Here is a tiny trained network, its code and every weight. The questions are about switching its units off for an input and a target symbol, where a switched-off unit gives its printed mean instead of its output.

import numpy as np


def w(rows, s, z=0):
    codes = np.array(rows[::2]) - 128.0
    scale = np.full(codes.shape[1], s)
    scale[-1] = z or s
    return codes * scale


def f(y):
    return np.maximum(y, 0)


def softmax(a):
    e = np.exp(a - a.max(-1, keepdims=True))
    return e / e.sum(-1, keepdims=True)


def log_softmax(a):
    a = a - a.max(-1, keepdims=True)
    return a - np.log(np.exp(a).sum(-1, keepdims=True))


def net(x, mask):
    ids = ['βγδεηθλμπτφψω'.index(c) for c in x.split()]
    T = len(ids)
    res = E[ids] + P[:T]
    u = 0
    for l in range(3):
        q, k, v = (res @ M[l].T for M in (Q, K, V))
        z = softmax(np.where(np.tri(T) > 0, q @ k.T / 4**0.5, -1e9)) @ v
        res = res + np.where(mask[u], z, O[l][:, -1]) @ O[l][:, :-1]
        u += 1
        y = f(res @ A[l][:, :-1].T + A[l][:, -1])
        res = res + np.where(mask[u : u + 4], y, B[l][:, -1]) @ B[l][:, :-1]
        u += 4
    return log_softmax(res[-1] @ U[:, :-1].T + U[:, -1])


Q, K, V, O, A, B = {}, {}, {}, {}, {}, {}
E = w([
[22,108,250],'β',
[94,96,120],'γ',
[60,127,97],'δ',
[73,95,182],'ε',
[64,146,69],'η',
[131,94,90],'θ',
[121,73,155],'λ',
[120,119,78],'μ',
[38,184,51],'π',
[89,99,129],'τ',
[82,78,208],'φ',
[160,3,188],'ψ',
[143,34,201],'ω',
],0.013)
P = w([
[218,123,102],'0',
[146,181,171],'1',
[45,109,84],'2',
[155,211,184],'3',
[65,46,95],'4',
[148,248,191],'5',
[83,14,74],'6',
],0.014)
Q[0] = w([
[83,140,119],'L0H0',
[145,63,125],'L0H0',
[78,164,250],'L0H0',
[150,139,187],'L0H0',
],0.018)
K[0] = w([
[87,253,58],'L0H0',
[129,56,64],'L0H0',
[196,211,114],'L0H0',
[213,133,113],'L0H0',
],0.0076)
V[0] = w([
[165,254,139],'L0H0',
[166,116,19],'L0H0',
[66,117,115],'L0H0',
[209,85,144],'L0H0',
],0.008)
O[0] = w([
[253,27,195,7],'L0H0',
[139,127,122,173],'L0H0',
[159,184,177,217],'L0H0',
[89,213,142,44],'L0H0',
],0.006,0.0017)
A[0] = w([
[82,81,166,48],'L0N0',
[188,174,143,142],'L0N1',
[87,165,158,251],'L0N2',
[81,4,93,196],'L0N3',
],0.015,0.0023)
B[0] = w([
[154,178,1,183],'L0N0',
[157,241,169,159],'L0N1',
[224,37,185,186],'L0N2',
[24,195,97,250],'L0N3',
],0.0081,0.012)
Q[1] = w([
[43,173,5],'L1H0',
[180,95,49],'L1H0',
[136,129,161],'L1H0',
[94,163,147],'L1H0',
],0.012)
K[1] = w([
[78,215,246],'L1H0',
[76,84,97],'L1H0',
[140,75,134],'L1H0',
[152,186,105],'L1H0',
],0.014)
V[1] = w([
[182,179,99],'L1H0',
[217,2,190],'L1H0',
[161,193,50],'L1H0',
[222,71,196],'L1H0',
],0.0084)
O[1] = w([
[183,64,167,228],'L1H0',
[177,254,124,182],'L1H0',
[144,72,64,179],'L1H0',
[157,161,185,253],'L1H0',
],0.0099,0.0044)
A[1] = w([
[107,81,158,254],'L1N0',
[52,5,17,83],'L1N1',
[232,86,72,155],'L1N2',
[160,139,52,110],'L1N3',
],0.013,0.0072)
B[1] = w([
[117,198,47,208],'L1N0',
[127,39,46,254],'L1N1',
[158,41,223,224],'L1N2',
[135,2,238,167],'L1N3',
],0.012,0.0091)
Q[2] = w([
[2,215,154],'L2H0',
[31,99,213],'L2H0',
[118,83,136],'L2H0',
[24,176,109],'L2H0',
],0.0073)
K[2] = w([
[17,147,168],'L2H0',
[124,48,57],'L2H0',
[133,101,142],'L2H0',
[5,162,135],'L2H0',
],0.011)
V[2] = w([
[109,143,63],'L2H0',
[29,42,156],'L2H0',
[123,115,241],'L2H0',
[47,67,2],'L2H0',
],0.0078)
O[2] = w([
[255,67,144,90],'L2H0',
[115,77,6,248],'L2H0',
[27,183,23,169],'L2H0',
[231,52,153,183],'L2H0',
],0.0084,0.012)
A[2] = w([
[243,176,120,73],'L2N0',
[191,114,233,189],'L2N1',
[148,2,146,1],'L2N2',
[173,87,234,231],'L2N3',
],0.0095,0.0094)
B[2] = w([
[248,224,85,153],'L2N0',
[53,146,199,172],'L2N1',
[124,196,122,253],'L2N2',
[109,33,185,184],'L2N3',
],0.016,0.023)
U = w([
[147,255,128,9],'β',
[160,60,156,168],'γ',
[157,148,170,114],'δ',
[86,131,182,127],'ε',
[176,147,115,136],'η',
[102,64,132,93],'θ',
[133,192,141,208],'λ',
[121,196,105,79],'μ',
[147,152,111,155],'π',
[119,35,169,136],'τ',
[111,162,170,185],'φ',
[101,44,178,119],'ψ',
[94,100,172,185],'ω',
],0.017,0.013)

Each question gives the input, a string of symbols that net reads in full, and the target symbol t.
The units are the heads (4 rows each of Q, K, V and O) and the neurons (one row each of A and B). Each row of codes is followed by its name. A weight is (code - 128) times the scale printed after its matrix; where a second scale follows, it is the last column's (O, A, B and U).
mask holds one flag per unit, layer by layer, with each layer's heads first. A switched-off unit (its flag False) gives its mean, the last column of its rows in O or B, instead of its output. The means were averaged over made-up inputs and are rounded, as every weight is.
A unit's drop is (log p(t) with every unit on - log p(t) with that unit switched off) / (log p(t) with every unit on - log p(t) with every unit switched off).
The circuit of an input: a set's keep is (log p(t) with only the set's units on - log p(t) with every unit switched off) / (log p(t) with every unit on - log p(t) with every unit switched off). Starting from the 12 units with the biggest drops (on a tie, the unit counted first), units are removed one at a time, each time the one whose removal leaves the highest keep (on an exact tie, the one counted first), for as long as the keep stays at least 0.8.
circuit, biggest first: the units of the circuit, biggest drop first
k most important neurons: the k neurons with the biggest drops, biggest first
top k neurons in layer l: the k neurons of layer l with the biggest drops, biggest first
input β μ μ, target θ: circuit, biggest first => [L1H0]
input ψ φ μ ε τ π ψ, target μ: circuit, biggest first => [L1N1, L2N2]
input δ μ β γ, target δ: 4 most important neurons => [L2N3, L2N0, L2N2, L0N2]
input π δ θ η δ β θ, target β: circuit, biggest first => [L0N3, L0N2, L1H0]
input β ε λ η μ ε β, target φ: top 3 neurons in layer 0 => [L0N3, L0N2, L0N1]
input β μ δ, target θ: circuit, biggest first => [L1N1, L1H0]
input λ λ μ μ θ, target θ: 4 most important neurons => [L0N3, L1N1, L0N1, L0N0]
input ψ ε ω μ δ λ, target ψ: top 2 neurons in layer 2 => [L2N2, L2N3]
input π β τ π ε, target μ: circuit, biggest first => [L2N2, L1N1, L1H0]
input δ ε φ μ ψ, target θ: top 3 neurons in layer 0 => [L0N3, L0N2, L0N1]
input η μ ψ β π, target β: 4 most important neurons => [L0N3, L0N2, L1N1, L2N3]
input μ δ λ δ, target μ: circuit, biggest first => [L0N3, L2H0, L1N2, L1H0]
input θ φ δ ε, target θ: top 2 neurons in layer 0 => [L0N3, L0N2]
input μ δ π η, target μ: circuit, biggest first => [L2H0, L0N3, L1N2, L1H0]
input β β γ λ, target β: circuit, biggest first => [L0N3, L2H0, L1N1]
input ω δ ψ μ θ, target θ: 3 most important neurons => [L0N3, L0N1, L1N1]
input ψ δ μ θ ε δ, target ψ: circuit, biggest first => [L2N2]
input π τ β π, target π: 2 most important neurons => [L0N3, L1N3]
input μ β τ μ φ φ, target μ: circuit, biggest first => [L2H0, L0N3, L1N2, L1H0]
input β μ λ δ λ φ μ, target λ: circuit, biggest first => [L0N2, L1H0, L0N3, L2N2]
input θ θ γ η, target θ: circuit, biggest first => [L1H0]
input φ μ φ, target θ: 4 most important neurons => [L0N3, L1N1, L0N2, L2N2]
input ε λ ε φ μ τ μ, target ψ: 4 most important neurons => [L0N3, L0N1, L2N2, L1N2]
input φ μ δ η ψ, target η: 2 most important neurons => [L2N2, L0N0]
input τ μ δ δ δ μ, target τ: 3 most important neurons => [L0N2, L0N0, L0N3]
